Below is a small trained network, with its code and all its weights. Each question gives an input and a target symbol and asks what happens when units are switched off, that is, made to give their printed mean instead of their output.

import numpy as np


def w(rows, s, z=0):
    codes = np.array(rows[::2]) - 128.0
    scale = np.full(codes.shape[1], s)
    scale[-1] = z or s
    return codes * scale


def norm(h):
    return h / np.sqrt((h * h).mean(-1, keepdims=True) + 1e-5)


def f(y):
    return np.maximum(y, 0)


def softmax(a):
    e = np.exp(a - a.max(-1, keepdims=True))
    return e / e.sum(-1, keepdims=True)


def log_softmax(a):
    a = a - a.max(-1, keepdims=True)
    return a - np.log(np.exp(a).sum(-1, keepdims=True))


def net(x, mask):
    ids = ['βγδεζηθλμξπστφψ'.index(c) for c in x.split()]
    T = len(ids)
    res = E[ids] + P[:T]
    u = 0
    for l in range(2):
        q, k, v = (norm(res) @ M[l].T for M in (Q, K, V))
        z = softmax(np.where(np.tri(T) > 0, q @ k.T / 4**0.5, -1e9)) @ v
        res = res + np.where(mask[u], z, O[l][:, -1]) @ O[l][:, :-1]
        u += 1
        y = f(norm(res) @ A[l][:, :-1].T + A[l][:, -1])
        res = res + np.where(mask[u : u + 4], y, B[l][:, -1]) @ B[l][:, :-1]
        u += 4
    return log_softmax(norm(res)[-1] @ U[:, :-1].T + U[:, -1])


Q, K, V, O, A, B = {}, {}, {}, {}, {}, {}
E = w([
[143,85,114,182,151],'β',
[100,158,128,130,104],'γ',
[255,147,179,121,56],'δ',
[128,145,116,145,121],'ε',
[130,96,104,153,181],'ζ',
[197,124,112,123,140],'η',
[170,90,77,218,76],'θ',
[41,179,67,121,171],'λ',
[197,50,84,131,114],'μ',
[110,173,100,67,124],'ξ',
[126,84,136,132,108],'π',
[139,95,124,110,153],'σ',
[141,150,83,92,121],'τ',
[76,127,116,94,166],'φ',
[76,116,72,142,112],'ψ',
],0.0048)
P = w([
[134,226,152,76,159],'0',
[166,31,8,155,25],'1',
[116,196,142,93,159],'2',
[168,32,9,157,24],'3',
[121,182,164,105,164],'4',
[170,36,7,155,26],'5',
[121,166,178,113,164],'6',
[166,35,6,159,28],'7',
[122,149,195,127,176],'8',
[166,35,8,157,26],'9',
[118,143,200,130,181],'10',
[165,32,8,158,29],'11',
],0.0015)
Q[0] = w([
[124,245,240,223,175],'L0H0',
[133,131,96,119,11],'L0H0',
[123,88,94,98,48],'L0H0',
[75,243,255,149,178],'L0H0',
],0.0033)
K[0] = w([
[138,229,255,216,179],'L0H0',
[113,151,102,107,20],'L0H0',
[105,105,91,111,61],'L0H0',
[104,220,223,139,183],'L0H0',
],0.0045)
V[0] = w([
[170,81,87,98,117],'L0H0',
[130,138,132,48,159],'L0H0',
[105,126,132,140,117],'L0H0',
[132,206,252,173,209],'L0H0',
],0.0014)
O[0] = w([
[196,129,212,92,177,179],'L0H0',
[125,86,150,154,94,111],'L0H0',
[115,143,124,135,136,127],'L0H0',
[53,26,4,159,102,6],'L0H0',
],0.0014,0.0018)
A[0] = w([
[149,143,34,209,71,151],'L0N0',
[162,222,164,188,215,234],'L0N1',
[2,185,140,156,167,175],'L0N2',
[195,38,69,245,80,4],'L0N3',
],0.0032,0.0014)
B[0] = w([
[163,146,191,201,169,236],'L0N0',
[93,108,60,158,37,178],'L0N1',
[143,96,242,130,167,183],'L0N2',
[67,174,155,3,91,252],'L0N3',
],0.0038,0.0029)
Q[1] = w([
[159,250,71,169,115],'L1H0',
[207,116,57,147,77],'L1H0',
[129,126,136,202,92],'L1H0',
[10,138,89,89,167],'L1H0',
],0.0024)
K[1] = w([
[98,157,127,222,85],'L1H0',
[69,108,226,187,151],'L1H0',
[107,96,175,129,59],'L1H0',
[111,131,6,115,115],'L1H0',
],0.002)
V[1] = w([
[99,156,168,164,60],'L1H0',
[254,59,115,192,214],'L1H0',
[175,36,204,143,153],'L1H0',
[165,184,146,121,144],'L1H0',
],0.00081)
O[1] = w([
[61,81,146,115,60,191],'L1H0',
[160,226,77,135,157,5],'L1H0',
[119,170,136,254,106,245],'L1H0',
[174,119,100,140,101,97],'L1H0',
],0.001,0.00024)
A[1] = w([
[85,160,243,191,250,146],'L1N0',
[214,221,227,112,134,17],'L1N1',
[174,49,161,78,252,5],'L1N2',
[254,76,173,123,128,239],'L1N3',
],0.0028,0.0018)
B[1] = w([
[215,38,74,122,83,193],'L1N0',
[48,143,114,2,210,153],'L1N1',
[111,241,101,194,116,160],'L1N2',
[93,121,164,218,197,255],'L1N3',
],0.0035,0.0029)
U = w([
[22,122,62,166,38,118],'β',
[100,91,205,60,21,121],'γ',
[239,189,202,101,75,73],'δ',
[167,143,121,214,22,90],'ε',
[112,75,7,168,176,70],'ζ',
[224,184,58,187,138,138],'η',
[92,239,192,175,62,118],'θ',
[17,113,76,97,192,139],'λ',
[209,162,152,100,239,123],'μ',
[75,211,195,56,165,200],'ξ',
[64,122,196,178,170,147],'π',
[74,227,97,197,198,136],'σ',
[165,165,65,79,91,254],'τ',
[116,64,146,34,189,110],'φ',
[226,41,86,103,94,108],'ψ',
],0.014,0.0064)

Each question gives the input, a string of symbols that net reads in full, and the target symbol t.
The units are the heads (4 rows each of Q, K, V and O) and the neurons (one row each of A and B). Each row of codes is followed by its name. A weight is (code - 128) times the scale printed after its matrix; where a second scale follows, it is the last column's (O, A, B and U).
mask holds one flag per unit, layer by layer, with each layer's heads first. A switched-off unit (its flag False) gives its mean, the last column of its rows in O or B, instead of its output. The means were averaged over made-up inputs and are rounded, as every weight is.
A unit's drop is (log p(t) with every unit on - log p(t) with that unit switched off) / (log p(t) with every unit on - log p(t) with every unit switched off).
The circuit of an input: a set's keep is (log p(t) with only the set's units on - log p(t) with every unit switched off) / (log p(t) with every unit on - log p(t) with every unit switched off). Starting from all 10 units, units are removed one at a time, each time the one whose removal leaves the highest keep (on an exact tie, the one counted first), for as long as the keep stays at least 0.8.
circuit, biggest first: the units of the circuit, biggest drop first
top k neurons: the k neurons with the biggest drops, biggest first
top k neurons in layer l: the k neurons of layer l with the biggest drops, biggest first
drop of u: that unit's drop, to one decimal
input σ ξ σ π φ φ ψ π ζ π ψ ζ, target σ: circuit, biggest first -> L1N2; L0N3; L0N0
input σ ζ π φ ε ε ψ, target ψ: circuit, biggest first -> L1N0; L0N3; L0N2
input τ ξ π ε λ, target λ: top neuron -> L1N0
input ψ ξ β ψ ψ γ μ π φ ζ, target σ: circuit, biggest first -> L1N2; L0N0; L0N3
input θ ε π γ δ θ ψ ζ μ, target μ: top 3 neurons -> L1N3; L0N1; L0N3
input ψ τ ζ μ η σ ζ τ, target η: top 3 neurons -> L0N3; L0N2; L0N0
input μ η γ ζ ψ π ψ φ φ η ε, target ε: top 2 neurons -> L0N1; L1N0
input μ ε μ λ τ ξ ζ, target ζ: circuit, biggest first -> L0N1; L0N3; L0N0
input δ ε σ, target σ: circuit, biggest first -> L0N3; L1N2
input π ψ σ σ ψ ε, target ξ: circuit, biggest first -> L0N3; L1N1; L0N0
input ψ π ε ψ ψ μ π γ η, target η: circuit, biggest first -> L0N1; L0N3
input ξ ψ μ μ γ β, target π: circuit, biggest first -> L0N0; L0N3; L1N0
input ζ π θ γ, target θ: top 2 neurons in layer 1 -> L1N3; L1N1
input σ φ μ ψ τ, target τ: top 4 neurons -> L0N0; L1N3; L0N1; L0N3
input γ ζ ψ ψ ψ μ ψ θ η δ ψ τ, target η: top 3 neurons -> L0N3; L0N0; L0N2
input ε λ φ θ γ β, target π: top 4 neurons -> L0N0; L0N3; L0N1; L1N0
input η π ε θ τ ψ μ τ μ φ φ, target φ: top 2 neurons in layer 0 -> L0N0; L0N2
input μ η θ μ η φ ψ μ ζ σ, target φ: top 4 neurons -> L0N3; L0N0; L0N2; L1N0
input τ ψ ψ δ φ, target φ: top 2 neurons -> L1N0; L0N2
input ε θ τ σ γ τ φ η, target μ: top 3 neurons in layer 1 -> L1N3; L1N1; L1N0
input ε η β, target β: top 2 neurons in layer 0 -> L0N1; L0N3
input θ η γ β τ ψ ε, target ε: top 2 neurons in layer 0 -> L0N1; L0N3
input λ η μ, target μ: top 2 neurons in layer 1 -> L1N3; L1N0
input ψ τ π ψ φ π μ θ γ, target γ: top neuron in layer 1 -> L1N0
input ζ β λ π θ, target θ: top 3 neurons in layer 0 -> L0N3; L0N0; L0N2
input ε θ γ γ τ, target τ: drop of L0N0 -> 0.1
input τ θ ψ τ β τ ψ ξ η δ σ λ, target ζ: drop of L0N3 -> 0.8
input φ π μ π, target γ: drop of L0N3 -> 1.6
